Below is a small trained network, with its code and all its weights. Each question gives an input and a class and asks what happens when units are switched off, that is, made to give their printed mean instead of their output.

import numpy as np


def w(rows, s, z=0):
    codes = np.array(rows[::2]) - 128.0
    scale = np.full(codes.shape[1], s)
    scale[-1] = z or s
    return codes * scale


def f(y):
    return np.maximum(y, 0)


def log_softmax(a):
    a = a - a.max(-1, keepdims=True)
    return a - np.log(np.exp(a).sum(-1, keepdims=True))


def net(x, mask):
    res = np.array(x, float).reshape(1, 8) / 4 @ E
    y = f(res @ A[0][:, :-1].T + A[0][:, -1])
    res = res + np.where(mask, y, B[0][:, -1]) @ B[0][:, :-1]
    return log_softmax(res[-1] @ U[:, :-1].T + U[:, -1])


A, B = {}, {}
E = w([
[103,187,42,213,142,72,246,162,107],'x0',
[105,92,77,130,71,102,153,134,163],'x1',
[72,108,78,135,122,42,53,173,100],'x2',
[92,141,163,70,155,96,158,177,116],'x3',
[109,132,119,190,122,180,82,149,101],'x4',
[21,200,157,38,100,76,96,140,113],'x5',
[157,7,152,144,227,62,223,214,170],'x6',
[148,128,106,139,220,165,105,193,67],'x7',
],0.011)
A[0] = w([
[81,121,129,97,155,88,180,138,120,210],'neuron 0',
[74,188,135,122,80,121,65,99,175,177],'neuron 1',
[98,125,193,70,163,74,86,220,100,174],'neuron 2',
[218,89,180,134,98,111,157,83,199,211],'neuron 3',
[166,142,93,165,192,101,217,153,146,253],'neuron 4',
[106,97,63,191,153,118,143,181,53,133],'neuron 5',
[148,146,153,109,128,140,175,98,151,72],'neuron 6',
[183,153,116,139,132,254,30,125,55,172],'neuron 7',
],0.011,0.0035)
B[0] = w([
[86,190,124,133,182,128,126,155,161,176],'neuron 0',
[2,146,87,45,65,48,96,102,77,210],'neuron 1',
[107,137,197,125,170,72,110,193,151,192],'neuron 2',
[128,21,126,98,65,165,181,84,178,213],'neuron 3',
[192,171,112,161,161,166,249,86,131,220],'neuron 4',
[200,110,62,185,160,67,138,174,83,196],'neuron 5',
[105,193,175,101,151,188,125,60,182,157],'neuron 6',
[111,101,173,151,157,170,40,74,13,253],'neuron 7',
],0.0094,0.021)
U = w([
[147,7,145,110,98,158,98,85,210,137],'0',
[198,100,55,206,173,101,169,177,105,253],'1',
[163,148,161,90,159,207,201,89,153,8],'2',
[150,105,229,62,197,92,131,223,152,89],'3',
[86,186,62,85,62,65,102,105,107,75],'4',
[155,107,177,114,154,202,48,101,39,140],'5',
],0.012,0.0016)

Each question gives the input, the list of numbers given to net, and the class t.
The units are the neurons (one row each of A and B). Each row of codes is followed by its name. A weight is (code - 128) times the scale printed after its matrix; where a second scale follows, it is the last column's (A, B and U).
mask holds one flag per neuron, in row order. A switched-off neuron (its flag False) gives its mean, the last column of its row in B, instead of its output. The means were averaged over made-up inputs and are rounded, as every weight is.
A unit's drop is (log p(t) with every unit on - log p(t) with that unit switched off) / (log p(t) with every unit on - log p(t) with every unit switched off).
The circuit of an input: a set's keep is (log p(t) with only the set's units on - log p(t) with every unit switched off) / (log p(t) with every unit on - log p(t) with every unit switched off). Starting from all 8 units, units are removed one at a time, each time the one whose removal leaves the highest keep (on an exact tie, the one counted first), for as long as the keep stays at least 0.8.
circuit, biggest first: the units of the circuit, biggest drop first
k most important neurons: the k neurons with the biggest drops, biggest first
drop of u: that unit's drop, to one decimal
input [-2,-6,-2,7,6,-7,4,-6], class 2: 3 most important neurons : neuron 4; neuron 1; neuron 7
input [-4,-5,5,-8,-3,7,-2,-2], class 4: circuit, biggest first : neuron 1
input [-6,5,3,2,6,0,2,1], class 3: circuit, biggest first : neuron 2; neuron 7
input [-1,3,-2,-7,7,2,4,7], class 1: 3 most important neurons : neuron 5; neuron 1; neuron 6
input [-4,0,4,4,-1,6,-3,4], class 4: 2 most important neurons : neuron 1; neuron 4
input [7,-2,-7,6,-7,6,4,6], class 2: 2 most important neurons : neuron 4; neuron 6
input [-1,-3,-4,-3,-6,-3,5,8], class 2: 2 most important neurons : neuron 4; neuron 3
input [1,5,-5,3,7,-3,-7,-5], class 4: 2 most important neurons : neuron 1; neuron 4
input [-8,2,-3,0,-1,7,-5,-3], class 4: drop of neuron 1 : 2.8
input [4,-1,-4,-8,-3,-3,5,-6], class 2: drop of neuron 4 : 1.9
input [3,2,0,2,-5,-7,1,-6], class 2: drop of neuron 4 : 0.9
input [-2,7,-2,6,6,3,0,7], class 3: drop of neuron 2 : 0.3
